Below are the code and all the weights of a small trained network. Each question names an input and a class and asks about switching units off, where a switched-off unit gives its printed mean instead of its output.

import numpy as np


def w(rows, s, z=0):
    codes = np.array(rows[::2]) - 128.0
    scale = np.full(codes.shape[1], s)
    scale[-1] = z or s
    return codes * scale


def norm(h):
    return h / np.sqrt((h * h).mean(-1, keepdims=True) + 1e-5)


def f(y):
    return np.maximum(y, 0)


def log_softmax(a):
    a = a - a.max(-1, keepdims=True)
    return a - np.log(np.exp(a).sum(-1, keepdims=True))


def net(x, mask):
    res = np.array(x, float).reshape(1, 3) / 4 @ E
    u = 0
    for l in range(2):
        y = f(norm(res) @ A[l][:, :-1].T + A[l][:, -1])
        res = res + np.where(mask[u : u + 7], y, B[l][:, -1]) @ B[l][:, :-1]
        u += 7
    return log_softmax(norm(res)[-1] @ U[:, :-1].T + U[:, -1])


A, B = {}, {}
E = w([
[46,77,239,172,174,100,118,195,87,113,99,135],'x0',
[207,148,230,234,120,127,2,34,125,111,233,130],'x1',
[179,183,110,184,184,105,109,184,164,32,55,209],'x2',
],0.0097)
A[0] = w([
[147,144,172,144,136,88,97,88,98,112,127,168,137],'L0N1',
[111,126,2,137,112,172,88,150,186,139,140,113,2],'L0N2',
[108,110,162,158,148,127,158,157,212,80,127,158,63],'L0N3',
[103,159,98,111,120,102,149,142,103,128,63,175,114],'L0N4',
[92,93,145,102,120,121,164,107,131,141,147,113,152],'L0N5',
[144,177,115,125,70,155,117,82,151,142,139,145,54],'L0N6',
[157,147,96,122,125,91,143,100,100,134,119,157,86],'L0N7',
],0.0097,0.0036)
B[0] = w([
[110,120,108,159,158,193,166,184,215,100,228,97,232],'L0N1',
[199,118,132,42,205,59,243,116,80,89,120,127,205],'L0N2',
[137,139,101,83,97,129,68,101,2,209,110,97,211],'L0N3',
[147,84,147,207,147,170,64,119,245,102,218,87,254],'L0N4',
[160,168,113,167,154,178,61,149,80,141,157,98,201],'L0N5',
[183,134,122,116,199,87,201,177,89,116,210,107,197],'L0N6',
[192,147,94,125,124,143,194,173,95,111,118,97,166],'L0N7',
],0.0082,0.0065)
A[1] = w([
[131,177,107,155,128,145,94,145,140,70,39,196,34],'L1N1',
[178,210,72,148,148,105,84,144,129,84,83,215,46],'L1N2',
[57,119,150,80,17,114,150,69,97,211,157,130,3],'L1N3',
[26,70,250,139,176,83,156,182,68,120,119,147,58],'L1N4',
[19,104,34,63,127,168,203,214,174,137,62,120,57],'L1N5',
[117,116,109,119,185,174,153,211,79,133,172,68,202],'L1N6',
[152,171,101,90,52,163,155,47,157,145,162,130,122],'L1N7',
],0.012,0.0024)
B[1] = w([
[98,98,109,121,81,114,101,97,115,198,120,87,160],'L1N1',
[19,106,162,83,100,138,134,126,47,194,85,110,178],'L1N2',
[64,123,110,144,132,100,83,167,84,158,36,136,148],'L1N3',
[175,198,71,55,163,146,249,136,93,93,131,139,200],'L1N4',
[148,167,202,207,142,159,85,116,118,104,240,135,213],'L1N5',
[123,82,116,128,77,87,76,95,182,145,60,147,255],'L1N6',
[66,170,159,124,171,162,185,192,87,79,75,166,162],'L1N7',
],0.012,0.017)
U = w([
[110,149,169,215,140,192,87,143,157,104,247,131,239],'0',
[159,167,96,76,174,142,218,144,74,100,135,129,203],'1',
[33,105,128,130,108,141,75,138,46,205,89,98,133],'2',
[164,52,90,120,104,90,95,106,210,131,100,125,2],'3',
],0.014,0.0013)

Each question gives the input, the list of numbers given to net, and the class t.
The units are the neurons (one row each of A and B). Each row of codes is followed by its name. A weight is (code - 128) times the scale printed after its matrix; where a second scale follows, it is the last column's (A, B and U).
mask holds one flag per neuron, layer by layer. A switched-off neuron (its flag False) gives its mean, the last column of its row in B, instead of its output. The means were averaged over made-up inputs and are rounded, as every weight is.
A unit's drop is (log p(t) with every unit on - log p(t) with that unit switched off) / (log p(t) with every unit on - log p(t) with every unit switched off).
The circuit of an input: a set's keep is (log p(t) with only the set's units on - log p(t) with every unit switched off) / (log p(t) with every unit on - log p(t) with every unit switched off). Starting from the 12 units with the biggest drops (on a tie, the unit counted first), units are removed one at a time, each time the one whose removal leaves the highest keep (on an exact tie, the one counted first), for as long as the keep stays at least 0.8.
circuit, biggest first: the units of the circuit, biggest drop first
most important unit: the unit with the biggest drop
top k neurons: the k neurons with the biggest drops, biggest first
k most important neurons of layer l: the k neurons of layer l with the biggest drops, biggest first
drop when u is switched off: that unit's drop, to one decimal
input [-4,6,-7], class 2: top 2 neurons	(L0N4; L1N5)
input [-3,-4,-4], class 0: top 3 neurons	(L1N5; L0N3; L1N4)
input [3,2,-1], class 3: most important unit	L0N1
input [5,7,-8], class 2: top 4 neurons	(L1N5; L1N3; L0N4; L0N6)
input [-7,6,-2], class 1: 2 most important neurons of layer 0	(L0N4; L0N5)
input [-8,7,-7], class 1: circuit, biggest first	(L1N5; L1N7)
input [8,6,-2], class 1: 2 most important neurons of layer 1	(L1N4; L1N5)
input [-6,-7,-7], class 0: top 3 neurons	(L1N5; L0N3; L1N4)
input [6,4,-5], class 1: top 2 neurons	(L1N4; L0N4)
input [-7,6,0], class 1: top 3 neurons	(L1N5; L0N4; L1N7)
input [4,6,7], class 2: top 4 neurons	(L0N4; L1N2; L1N5; L0N3)
input [-8,6,-2], class 1: 2 most important neurons of layer 1	(L1N5; L1N7)
input [2,2,4], class 2: top 2 neurons	(L0N4; L0N6)
input [-4,-5,3], class 0: top 2 neurons	(L1N5; L1N4)
input [3,-3,-1], class 3: circuit, biggest first	(L1N6)
input [-2,-6,6], class 0: top 2 neurons	(L1N5; L0N4)
input [6,7,-8], class 2: top 2 neurons	(L1N5; L0N4)
input [-6,-6,7], class 2: top 3 neurons	(L1N2; L0N1; L1N4)
input [1,-5,5], class 0: top 2 neurons	(L1N5; L0N5)
input [0,-3,0], class 3: most important unit	L0N4
input [8,3,8], class 1: top 2 neurons	(L1N4; L0N5)
input [0,2,2], class 3: 2 most important neurons of layer 0	(L0N1; L0N4)
input [-1,-3,-1], class 3: 2 most important neurons of layer 0	(L0N5; L0N4)
input [1,-1,-2], class 3: 2 most important neurons of layer 0	(L0N5; L0N3)
input [3,4,-6], class 2: 2 most important neurons of layer 1	(L1N5; L1N3)
input [8,4,8], class 1: drop when L1N6 is switched off	0.1
input [-7,0,-5], class 1: most important unit	L1N7
